Here is a tiny trained network, its code and every weight. The questions are about switching its units off for an input and a target symbol, where a switched-off unit gives its printed mean instead of its output.

import numpy as np


def w(rows, s, z=0):
    codes = np.array(rows[::2]) - 128.0
    scale = np.full(codes.shape[1], s)
    scale[-1] = z or s
    return codes * scale


def softmax(a):
    e = np.exp(a - a.max(-1, keepdims=True))
    return e / e.sum(-1, keepdims=True)


def log_softmax(a):
    a = a - a.max(-1, keepdims=True)
    return a - np.log(np.exp(a).sum(-1, keepdims=True))


def net(x, mask):
    ids = ['αβγεζηθλμξπστψω'.index(c) for c in x.split()]
    T = len(ids)
    res = E[ids] + P[:T]
    u = 0
    for l in range(2):
        r = res
        for j in range(3):
            rows = slice(4 * j, 4 * j + 4)
            q, k, v = (r @ M[l][rows].T for M in (Q, K, V))
            z = softmax(np.where(np.tri(T) > 0, q @ k.T / 4**0.5, -1e9)) @ v
            o = O[l][rows]
            res = res + np.where(mask[u + j], z, o[:, -1]) @ o[:, :-1]
        u += 3
    return log_softmax(res[-1] @ U[:, :-1].T + U[:, -1])


Q, K, V, O = {}, {}, {}, {}
E = w([
[117,139,45,71,131,196],'α',
[39,160,76,161,154,115],'β',
[112,95,27,146,106,128],'γ',
[137,153,96,154,168,137],'ε',
[173,132,143,69,184,77],'ζ',
[160,149,97,154,124,184],'η',
[75,165,135,46,180,143],'θ',
[153,115,66,69,94,32],'λ',
[29,208,159,72,143,133],'μ',
[147,120,74,223,184,160],'ξ',
[232,180,122,82,94,65],'π',
[172,207,101,116,181,170],'σ',
[96,186,76,111,40,141],'τ',
[36,84,55,75,215,59],'ψ',
[58,178,104,255,115,122],'ω',
],0.019)
P = w([
[217,50,84,114,110,4],'0',
[145,113,105,104,132,76],'1',
[124,148,102,98,137,114],'2',
[121,169,100,102,153,123],'3',
[130,183,95,108,158,122],'4',
[141,201,92,115,164,123],'5',
[116,216,79,110,163,134],'6',
[162,217,81,135,171,106],'7',
[151,235,76,138,173,120],'8',
[168,237,59,135,171,104],'9',
[183,241,52,148,172,89],'10',
[186,254,44,152,178,96],'11',
[192,247,22,145,167,84],'12',
[207,248,14,148,177,84],'13',
],0.0068)
Q[0] = w([
[131,120,177,125,151,179],'0.h1',
[127,177,154,147,147,132],'0.h1',
[172,120,106,110,125,163],'0.h1',
[156,137,34,124,118,108],'0.h1',
[128,75,53,135,90,113],'0.h2',
[102,112,147,129,244,157],'0.h2',
[23,140,50,124,127,127],'0.h2',
[126,90,127,136,141,67],'0.h2',
[126,182,49,145,131,121],'0.h3',
[128,82,81,138,115,122],'0.h3',
[158,148,73,133,163,122],'0.h3',
[135,179,60,122,158,19],'0.h3',
],0.011)
K[0] = w([
[123,49,145,92,65,116],'0.h1',
[92,149,135,158,110,159],'0.h1',
[105,137,95,115,147,126],'0.h1',
[142,189,101,175,118,113],'0.h1',
[124,82,63,144,70,94],'0.h2',
[85,107,151,148,255,158],'0.h2',
[7,152,66,180,118,130],'0.h2',
[99,68,92,115,158,25],'0.h2',
[104,203,117,176,156,146],'0.h3',
[162,107,31,106,150,146],'0.h3',
[144,147,117,121,188,150],'0.h3',
[137,187,98,119,154,51],'0.h3',
],0.012)
V[0] = w([
[190,90,44,96,150,66],'0.h1',
[94,224,113,186,120,125],'0.h1',
[135,82,90,142,108,145],'0.h1',
[80,91,146,119,26,80],'0.h1',
[60,197,2,189,112,89],'0.h2',
[135,155,108,121,84,44],'0.h2',
[121,52,175,145,67,86],'0.h2',
[122,104,95,119,65,113],'0.h2',
[183,157,152,150,194,115],'0.h3',
[177,114,157,105,171,76],'0.h3',
[86,153,76,100,144,87],'0.h3',
[86,222,80,87,161,19],'0.h3',
],0.008)
O[0] = w([
[253,122,120,127,135,84,154],'0.h1',
[29,227,95,134,106,128,203],'0.h1',
[152,155,118,186,120,109,120],'0.h1',
[120,58,90,110,41,15,72],'0.h1',
[240,145,167,156,164,42,254],'0.h2',
[190,187,152,148,154,148,159],'0.h2',
[79,133,170,136,180,137,52],'0.h2',
[169,154,241,205,150,212,123],'0.h2',
[24,224,138,103,94,142,162],'0.h3',
[93,145,187,141,174,167,125],'0.h3',
[188,160,193,122,124,160,183],'0.h3',
[162,190,113,123,179,145,239],'0.h3',
],0.0065,0.013)
Q[1] = w([
[79,108,66,121,39,127],'1.h1',
[66,102,192,49,80,107],'1.h1',
[97,23,129,141,181,192],'1.h1',
[133,37,139,121,139,108],'1.h1',
[177,177,135,109,194,132],'1.h2',
[192,157,99,71,188,112],'1.h2',
[203,193,28,47,167,123],'1.h2',
[129,191,180,137,170,212],'1.h2',
[125,72,137,165,74,216],'1.h3',
[74,35,118,164,164,87],'1.h3',
[79,1,180,129,170,141],'1.h3',
[45,66,147,63,59,85],'1.h3',
],0.0082)
K[1] = w([
[148,5,151,105,138,106],'1.h1',
[116,105,186,126,170,156],'1.h1',
[120,98,225,116,78,179],'1.h1',
[160,31,157,83,100,122],'1.h1',
[148,193,163,82,146,129],'1.h2',
[134,138,58,32,154,142],'1.h2',
[134,170,106,152,154,74],'1.h2',
[120,157,142,136,159,95],'1.h2',
[87,137,163,133,135,55],'1.h3',
[122,104,176,117,127,113],'1.h3',
[96,103,142,15,173,132],'1.h3',
[111,36,205,132,137,87],'1.h3',
],0.013)
V[1] = w([
[158,138,150,218,171,131],'1.h1',
[201,100,90,38,212,152],'1.h1',
[103,115,192,62,178,98],'1.h1',
[161,63,69,104,60,219],'1.h1',
[145,101,206,162,45,126],'1.h2',
[92,151,250,46,92,173],'1.h2',
[57,21,91,78,223,80],'1.h2',
[142,150,241,149,49,115],'1.h2',
[131,82,85,225,255,141],'1.h3',
[93,188,183,157,150,80],'1.h3',
[117,120,167,210,87,227],'1.h3',
[182,167,226,88,72,100],'1.h3',
],0.0087)
O[1] = w([
[103,91,112,199,155,85,203],'1.h1',
[201,230,118,164,93,167,159],'1.h1',
[198,210,87,59,187,80,80],'1.h1',
[69,137,157,88,108,193,6],'1.h1',
[184,104,61,132,142,114,15],'1.h2',
[97,141,39,41,172,97,78],'1.h2',
[221,108,203,40,150,120,20],'1.h2',
[151,174,14,152,163,140,81],'1.h2',
[133,76,114,193,235,120,162],'1.h3',
[61,134,168,98,160,103,187],'1.h3',
[159,18,95,88,72,145,93],'1.h3',
[88,183,132,111,1,83,155],'1.h3',
],0.0087,0.019)
U = w([
[176,109,132,137,111,207,122],'α',
[151,145,150,150,143,113,242],'β',
[181,102,140,167,107,130,52],'γ',
[108,161,173,170,157,166,29],'ε',
[181,146,127,98,177,112,129],'ζ',
[149,82,120,140,102,175,189],'η',
[148,148,139,88,181,136,140],'θ',
[199,136,96,140,142,91,79],'λ',
[129,174,81,79,198,91,66],'μ',
[143,100,129,160,218,215,95],'ξ',
[144,161,26,121,142,98,53],'π',
[74,180,184,157,166,204,137],'σ',
[90,114,137,126,28,121,108],'τ',
[166,154,255,132,161,142,11],'ψ',
[54,69,158,144,124,109,110],'ω',
],0.0062,0.013)

Each question gives the input, a string of symbols that net reads in full, and the target symbol t.
The units are the heads (4 rows each of Q, K, V and O). Each row of codes is followed by its name. A weight is (code - 128) times the scale printed after its matrix; where a second scale follows, it is the last column's (O and U).
mask holds one flag per head, layer by layer. A switched-off head (its flag False) gives its mean, the last column of its rows in O, instead of its output. The means were averaged over made-up inputs and are rounded, as every weight is.
A unit's drop is (log p(t) with every unit on - log p(t) with that unit switched off) / (log p(t) with every unit on - log p(t) with every unit switched off).
The circuit of an input: a set's keep is (log p(t) with only the set's units on - log p(t) with every unit switched off) / (log p(t) with every unit on - log p(t) with every unit switched off). Starting from all 6 units, units are removed one at a time, each time the one whose removal leaves the highest keep (on an exact tie, the one counted first), for as long as the keep stays at least 0.8.
units of the circuit, in order: the units of the circuit, biggest drop first
most important unit: the unit with the biggest drop
heads that matter: for each layer, one digit per head in row order, 1 if its drop is at least 0.15 and else 0, layers parted by /
input ε β τ ξ α η σ σ ψ μ θ ψ θ, target ψ: most important unit => 1.h2
input ζ λ μ ξ ζ α, target ξ: heads that matter => 000 / 001
input λ ω ξ λ, target ω: heads that matter => 100 / 100
input σ λ ζ ω ξ α ζ β α π γ α, target π: units of the circuit, in order => (1.h2 0.h3)
input π ζ β θ ψ ξ μ π β ω τ μ, target ω: units of the circuit, in order => (1.h1 0.h1)
input ζ ε γ π ζ σ η ψ π, target ψ: units of the circuit, in order => (0.h2 1.h2)
input β ψ λ τ θ θ λ π σ τ θ, target τ: units of the circuit, in order => (1.h3 0.h2)
input σ α β ω η ε σ λ ε τ, target τ: units of the circuit, in order => (1.h3 0.h2)
input σ θ α η α λ ω α, target ω: units of the circuit, in order => (1.h1 0.h1)
input β ξ β ζ ε τ ψ ζ, target ψ: heads that matter => 010 / 010
input ζ λ σ λ γ ψ θ π, target σ: heads that matter => 011 / 100
input ξ ξ β τ ζ ξ τ π σ ω ω π σ λ, target σ: units of the circuit, in order => (0.h2 1.h2 0.h1)
input η σ λ π γ π β, target π: heads that matter => 000 / 010
input σ τ σ τ α ω σ, target ω: units of the circuit, in order => (0.h1 1.h1)
input ω ζ τ, target ω: most important unit => 1.h1
input α γ π ψ γ, target ψ: units of the circuit, in order => (1.h2 0.h2 0.h3)
input θ ξ σ σ ζ, target σ: heads that matter => 010 / 100
input η σ ζ τ ζ β σ ψ ζ γ, target ψ: units of the circuit, in order => (0.h2 1.h2 0.h1)
input β π σ ζ, target σ: units of the circuit, in order => (0.h2 1.h1)
input π γ γ, target π: units of the circuit, in order => (1.h2)
input ζ τ λ ε ψ ζ ζ, target ψ: heads that matter => 110 / 010
input μ τ ζ τ, target τ: heads that matter => 100 / 101
input σ μ α λ ξ σ γ τ α π η ω θ θ, target ω: heads that matter => 000 / 100
